Each row of numbers stands for one element and depends on some of the facts below. Use the named rows to name the rest.

Some facts about the elements:
k_110 muguk k_248; k_15 muguk k_282; k_152 muguk k_280; k_175 muguk k_374; k_192 muguk k_730; k_247 muguk k_392
k_248 muguk k_677; k_254 muguk k_971; k_280 muguk k_471; k_281 muguk k_509; k_282 muguk k_814; k_295 muguk k_503
k_296 muguk k_676; k_33 muguk k_855; k_341 muguk k_537; k_374 muguk k_296; k_392 muguk k_203; k_40 muguk k_497
k_402 muguk k_835; k_407 muguk k_195; k_416 muguk k_131; k_423 muguk k_641; k_439 muguk k_15; k_458 muguk k_702
k_462 muguk k_564; k_471 muguk k_71; k_489 muguk k_876; k_497 muguk k_416; k_502 muguk k_192; k_508 muguk k_407
k_509 muguk k_989; k_513 muguk k_606; k_515 muguk k_671; k_537 muguk k_515; k_54 muguk k_254; k_564 muguk k_571
k_571 muguk k_247; k_606 muguk k_458; k_641 muguk k_685; k_658 muguk k_947; k_659 muguk k_786; k_676 muguk k_90
k_677 muguk k_696; k_685 muguk k_281; k_688 muguk k_295; k_696 muguk k_667; k_697 muguk k_970; k_71 muguk k_727
k_727 muguk k_659; k_730 muguk k_697; k_761 muguk k_658; k_762 muguk k_873; k_786 muguk k_880; k_834 muguk k_962
k_855 muguk k_513; k_873 muguk k_992; k_876 muguk k_579; k_879 muguk k_489; k_890 muguk k_977; k_90 muguk k_508
k_947 muguk k_959; k_959 muguk k_688; k_962 muguk k_33; k_971 muguk k_879; k_977 muguk k_402; k_989 muguk k_110
k_992 muguk k_54; k_110 kotram a; k_131 kotram d; k_15 kotram b; k_152 kotram d; k_165 kotram b
k_175 kotram a; k_192 kotram d; k_195 kotram c; k_203 kotram a; k_206 kotram b; k_247 kotram b
k_248 kotram d; k_254 kotram d; k_280 kotram b; k_281 kotram a; k_282 kotram a; k_295 kotram a
k_296 kotram a; k_33 kotram a; k_341 kotram b; k_374 kotram d; k_392 kotram d; k_40 kotram b
k_402 kotram a; k_407 kotram b; k_416 kotram b; k_423 kotram c; k_439 kotram b; k_458 kotram c
k_462 kotram b; k_471 kotram d; k_478 kotram b; k_489 kotram c; k_497 kotram c; k_502 kotram b
k_503 kotram b; k_508 kotram d; k_509 kotram a; k_513 kotram c; k_515 kotram b; k_529 kotram d
k_537 kotram a; k_54 kotram a; k_564 kotram d; k_571 kotram b; k_579 kotram a; k_606 kotram a
k_641 kotram d; k_658 kotram a; k_659 kotram d; k_667 kotram d; k_671 kotram d; k_676 kotram c
k_677 kotram b; k_685 kotram b; k_688 kotram b; k_696 kotram d; k_697 kotram c; k_700 kotram a
k_702 kotram b; k_71 kotram a; k_727 kotram b; k_730 kotram c; k_761 kotram a; k_762 kotram d
k_786 kotram b; k_814 kotram d; k_834 kotram d; k_835 kotram a; k_855 kotram c; k_873 kotram a
k_876 kotram c; k_879 kotram c; k_880 kotram b; k_890 kotram d; k_90 kotram a; k_947 kotram a
k_959 kotram a; k_962 kotram c; k_970 kotram a; k_971 kotram c; k_977 kotram c; k_982 kotram d
k_989 kotram a; k_992 kotram d; k_110 fegan 459; k_15 fegan 459; k_152 fegan 459; k_175 fegan 459
k_192 fegan 450; k_195 fegan 918; k_203 fegan 459; k_247 fegan 459; k_248 fegan 450; k_254 fegan 742
k_280 fegan 459; k_281 fegan 459; k_282 fegan 328; k_295 fegan 184; k_296 fegan 184; k_33 fegan 459
k_341 fegan 184; k_374 fegan 459; k_392 fegan 450; k_40 fegan 459; k_402 fegan 450; k_407 fegan 450
k_423 fegan 459; k_439 fegan 742; k_458 fegan 742; k_462 fegan 184; k_471 fegan 450; k_497 fegan 459
k_502 fegan 918; k_503 fegan 459; k_508 fegan 459; k_509 fegan 918; k_515 fegan 459; k_529 fegan 459
k_537 fegan 450; k_54 fegan 328; k_564 fegan 742; k_571 fegan 459; k_579 fegan 459; k_606 fegan 918
k_641 fegan 450; k_658 fegan 459; k_659 fegan 459; k_667 fegan 459; k_671 fegan 459; k_676 fegan 918
k_677 fegan 450; k_685 fegan 459; k_688 fegan 459; k_696 fegan 184; k_697 fegan 918; k_702 fegan 459
k_71 fegan 742; k_727 fegan 450; k_730 fegan 450; k_761 fegan 742; k_762 fegan 742; k_786 fegan 742
k_814 fegan 459; k_835 fegan 459; k_855 fegan 459; k_873 fegan 459; k_880 fegan 459; k_890 fegan 918
k_90 fegan 918; k_947 fegan 450; k_959 fegan 742; k_970 fegan 459; k_971 fegan 450; k_977 fegan 459
k_989 fegan 918; k_992 fegan 459; k_110 lupok k_513; k_131 lupok k_478; k_15 lupok k_962; k_152 lupok k_489
k_175 lupok k_876; k_192 lupok k_982; k_195 lupok k_876; k_203 lupok k_131; k_247 lupok k_131; k_248 lupok k_513
k_254 lupok k_165; k_280 lupok k_489; k_281 lupok k_513; k_282 lupok k_962; k_295 lupok k_834; k_296 lupok k_876
k_33 lupok k_206; k_341 lupok k_416; k_374 lupok k_876; k_392 lupok k_131; k_40 lupok k_478; k_402 lupok k_700
k_407 lupok k_876; k_416 lupok k_478; k_423 lupok k_513; k_439 lupok k_962; k_458 lupok k_206; k_462 lupok k_131
k_471 lupok k_489; k_489 lupok k_165; k_497 lupok k_478; k_502 lupok k_982; k_503 lupok k_834; k_508 lupok k_876
k_509 lupok k_513; k_513 lupok k_206; k_515 lupok k_416; k_529 lupok k_879; k_537 lupok k_416; k_54 lupok k_165
k_564 lupok k_131; k_571 lupok k_131; k_579 lupok k_165; k_606 lupok k_206; k_641 lupok k_513; k_658 lupok k_834
k_659 lupok k_489; k_667 lupok k_513; k_671 lupok k_416; k_676 lupok k_876; k_677 lupok k_513; k_685 lupok k_513
k_688 lupok k_834; k_696 lupok k_513; k_697 lupok k_982; k_702 lupok k_206; k_71 lupok k_489; k_727 lupok k_489
k_730 lupok k_982; k_761 lupok k_834; k_762 lupok k_165; k_786 lupok k_489; k_814 lupok k_962; k_834 lupok k_206
k_835 lupok k_700; k_855 lupok k_206; k_873 lupok k_165; k_876 lupok k_165; k_879 lupok k_165; k_880 lupok k_489
k_890 lupok k_700; k_90 lupok k_876; k_947 lupok k_834; k_959 lupok k_834; k_962 lupok k_206; k_970 lupok k_982
k_971 lupok k_165; k_977 lupok k_700; k_989 lupok k_513; k_992 lupok k_165

Some elements and their rows:
[ -7 -29 -20  36 -29 -13 -46 -41  16  10 -10  15  -3 -13]: k_659
[ 18  15  22 -10  15  18  26   7 -17  -2  -2   7  16  21]: k_962
[ 44  -3  16 -39  -6 -26  20 -47  25  32   1  21 -18 -30]: k_281
[ 12 -30 -44  -9  -8  35 -29   1   4 -14   8  23  -9 -63]: k_280
[-16 -15 -24  28 -17  -3   3  -3 -31  -8  -4   0  20  12]: k_879
[-26 -15  18  34  30  32 -38 -16 -51  -4  43 -38  -6  13]: k_471
[-35  94  -5   3  11   0  -9  -2  -7  19  -9   9   0  41]: k_131
[ 22 -37  18 -23  26   8  23  17  26  -1  -6   6   8  41]: k_761
[ 34 -15   2 -33 -24   7   8 -22  30  28 -20  -8  -5 -17]: k_855
[-30  -1  35  -3  17  -3 -21  31  25 -44  -2  10   9  22]: k_890
[ -3   6   1  -9  26  39  -7  24 -38   1  26 -69  -5  37]: k_730
[-10  59 -27  -7   4  12   7  31 -25  -4 -12  -5   1  12]: k_478
[-11  33  75  87   9 -57  56 -18 -17  -3 -11  49  28  16]: k_696
[-33 -56   1  27 -36 -21   1  22   5 -51   4  -9  16 -28]: k_195
[ 49 -14   5 -35  -9  24   1   5  23   5 -16  -3 -16 -37]: k_15
[ 39 -26  -6   5 -48 -26   8  -3  22   9 -24 -25 -24 -35]: k_702
[ 46  -8  13 -41  12  -4   8 -36  22   2  -1  26 -37 -28]: k_423
[ -9  13  25  14  37  29 -31  13 -31   1  26 -54 -13  60]: k_192
[-11 -29 -11  21  17   2 -15  -2 -60 -12  25 -69  -2  17]: k_971
[ -7   3   3 -15  22  23  -5  13 -35   6  29 -57 -13  49]: k_402
[-17  79 -26 -21   8  22  10  34 -24  -1  -4  10   5   1]: k_416
[ 33 -11   4 -34 -23   5   6 -21  38  34  -2  14 -12  -1]: k_33
[-17 -23 -27  51 -26  -2   2  -6 -38  -8  -1   7  11   3]: k_489
[  0 -22 -14  20  -1  22 -54 -29  17  -3   4  43 -16 -13]: k_152
[ 23 -17  13 -21  36  11  20  29  16 -18  -6   5   7 -25]: k_439
[-26 -35 -18  13   8   3   3  -4  10  -1  18  34  31 -15]: k_71
[ 11 -31  12   4  -4 -34  27  -1  22   1 -16 -15   9  -6]: k_458
[ 32  -7  32  -7 -20  -6 -11 -30  42  42 -18   5  -1  -6]: k_814
[  0 -13  53 -40   9 -57  38  -4  15 -20   6  -2   5 -21]: k_509
[-40 -47  -2  -3  -6 -19  -3  15   6 -38  17  12  30 -22]: k_90

Rows to name:
Some rows may be elements named above.
[ 51 -20   1 -24 -26   2   4   8  21  10 -32 -29   8 -33] : k_688
[ -8 -23  38 -27  -6 -45  26  21  20 -22  -6 -18  17  11] : k_606
[-37  61  -3   1  28   3 -17   6  34   4  -5  23 -19  20] : k_564
[ -1  -6  -6  18 -17  19 -38 -35  23  19  -2  33 -10 -21] : k_992
[ 42 -24  -5   7 -51 -18   6  -2  19   7 -25 -24 -25 -36] : k_702
[ 23 -14  35 -15  24  22  13  12 -28  15  26 -67  -5  48] : k_947
[-36 -63  -2  28 -34 -18  -1  23   6 -48  10  -5  14 -27] : k_195
[  1 -38 -42 -12  -7  27 -28 -22  12  -2  12  41 -15  -5] : k_175
[ 34 -13   3 -31 -19   9   9 -15  31  28 -16  -1  -4 -24] : k_855
[ 19 -22  25 -16   4  -7  30  11  34  24  -9  -5  29  19] : k_959
[-26  -6  15 -26  -6  -2  12  46  21 -26  -7 -13  35  -4] : k_697
[ 17 -20  25 -13  11  -2  32   8  32  20  -8  -8  28  21] : k_959
[ 34 -13  34  39 -54 -46   4 -53  39  31 -13   6 -42 -32] : k_667
[-36  92  -5   2   7  -2 -12  -1  -4  21 -11  12   3  37] : k_131
[ -7  18 -13  -3  -2  10  12  14 -15   8   1   5  17  50] : k_700
[ 42 -17  -5   0 -45 -21   5  -4  22   7 -23 -25 -18 -47] : k_702
[-42  61  -2   1  28   2 -16   3  37   0  -8  28 -17  21] : k_564
[ -6   1   2  -6  24  42  -7  23 -42   2  28 -70  -1  34] : k_730
[-14  -7  10 -32  16  13  -1  67   4 -60  -7  -7   8 -15] : k_502
[-18 -48 -34  43  -5 -11  -5  16   0 -26   2   4  16 -46] : k_786
[ 53 -21  -1 -31 -25  -3   7   8  25  20 -33 -29   5 -31] : k_688
[ -7   2   0 -12  27  35  -6  19 -40   1  24 -70  -3  33] : k_730
[ 20   1  65  47  13 -46   4 -35 -36  11  21 -60 -38  10] : k_248
[ 46  -4  13 -32   0   4  14 -24  19  20  -6  14 -25 -71] : k_685
[-14  30  16  25   1   4 -12   6 -11  11 -11   8  18  50] : k_982
[ 39 -24  13 -15 -32 -48  18 -52  25  25 -14   0 -37 -20] : k_110
[ 12 -26 -45  -3 -10  34 -28  -4   7 -14   6  27  -8 -57] : k_280
[ -3  26 -39 -48  -9  26 -17   0  31  10 -12  11 -29  -9] : k_497
[ -6  11  36  28  16 -29  66  20 -20  -4 -20  23  72  61] : k_295
[  9  -4 -25 -31 -10  35 -14   1  24   6 -11   5 -13   2] : k_977
[ -6   3 -25  24  10  21  -1  20 -38 -16   2  10  21 -24] : k_165
[ 10  31 -43 -48   4  21 -21  17  17  -4 -15   6 -34 -24] : k_40
[-51  18   8  41  36   3  44  20 -46 -15  17  66  78  39] : k_54
[  4 -31 -39 -16 -19  28 -25 -17  18  11  10  34 -13  -9] : k_873
[ 17  15  70   4  55  -8  -2 -31 -32   7  35 -35 -38  12] : k_641
[-26  53 -16 -26  35  22  -6  17 -35  -5  36 -53 -41  57] : k_537
[-35  66   5  -8  39 -10 -29  -2 -39  16  15 -67 -28  54] : k_392
[ -3 -44 -22  44   9   4 -17  12 -71 -26  29 -73  -8 -14] : k_407
[-17 -16 -22  34 -17  -4  -1  -3 -35  -8  -2   3  24  12] : k_879
[-39 -40   6  -2 -10 -21   1  19   3 -36  16   8  31 -16] : k_90
[ -4 -33 -21  37  16   4 -19  10 -71 -29  30 -69 -10 -17] : k_407
[-53  26   7  42  37   4  47  26 -49 -16  15  65  77  36] : k_54
[-14  61 -17 -18 -15  -3 -35 -17  40  29 -15   3 -24  -5] : k_671
[ 31 -12   2 -33 -16   2   8 -20  27  30 -14  -6  -6 -22] : k_855
[-11  43 -49 -34 -38 -22 -14 -16  31  26 -21 -11 -36  17] : k_203
[  4 -23 -38 -17 -15  20 -21 -17  21   8  11  34 -14 -11] : k_873
[-16  38  48  16  47  -1  73  28 -32   0   3  46  72  53] : k_282
[ 19 -32  28 -20   2  -5  29   8  36  21  -4  -1  31  24] : k_959
[ 34 -20  36  28   8 -30  27  -4 -53  -7  16 -81 -40 -29] : k_677
[-38 -38   1   0   0   2  -1  22   6 -41  13   8  32 -34] : k_676
[ 21 -13  40 -22  22  18  17  13 -29  15  28 -71  -2  52] : k_947
[ -5 -26 -19  19  29  22 -21  11 -69 -24  35 -62   1 -19] : k_727
[  8 -49 -48  32 -55  -5 -21  -7   3 -14 -12   2 -14 -62] : k_880
[ -1 -18 -11  26 -20   7 -41 -27  22  15  -3  30  -7 -14] : k_529
[ 41 -27   8 -37 -17  13  10  -4  35  22 -13   7 -11  20] : k_658
[ 49 -29   2 -11 -43 -14   6   4  24  16 -31 -39 -10 -26] : k_503
[ 23  20  26  -9  17 -24  34 -26 -22  10  -6   9  11   2] : k_513
[  1 -53 -38  38 -77 -14 -12 -21  23  14  -2   7 -23 -16] : k_579
[ 23  19  45  12  30  13  -1   6  -6   4 -12  14  14  63] : k_834
[-22 -17   4  29  38  10 -30  -7  18 -19  10  42   3   4] : k_762
[ 23  18  12  -3   8   3  21  20 -25  -8 -13  -1  15  -5] : k_206
[-47  13  -3  41  32  13  35  16 -41 -21  22  79  68  28] : k_296
[-27 -20   5  44  12 -11 -17 -12  18   4  -1  15  22 -10] : k_254

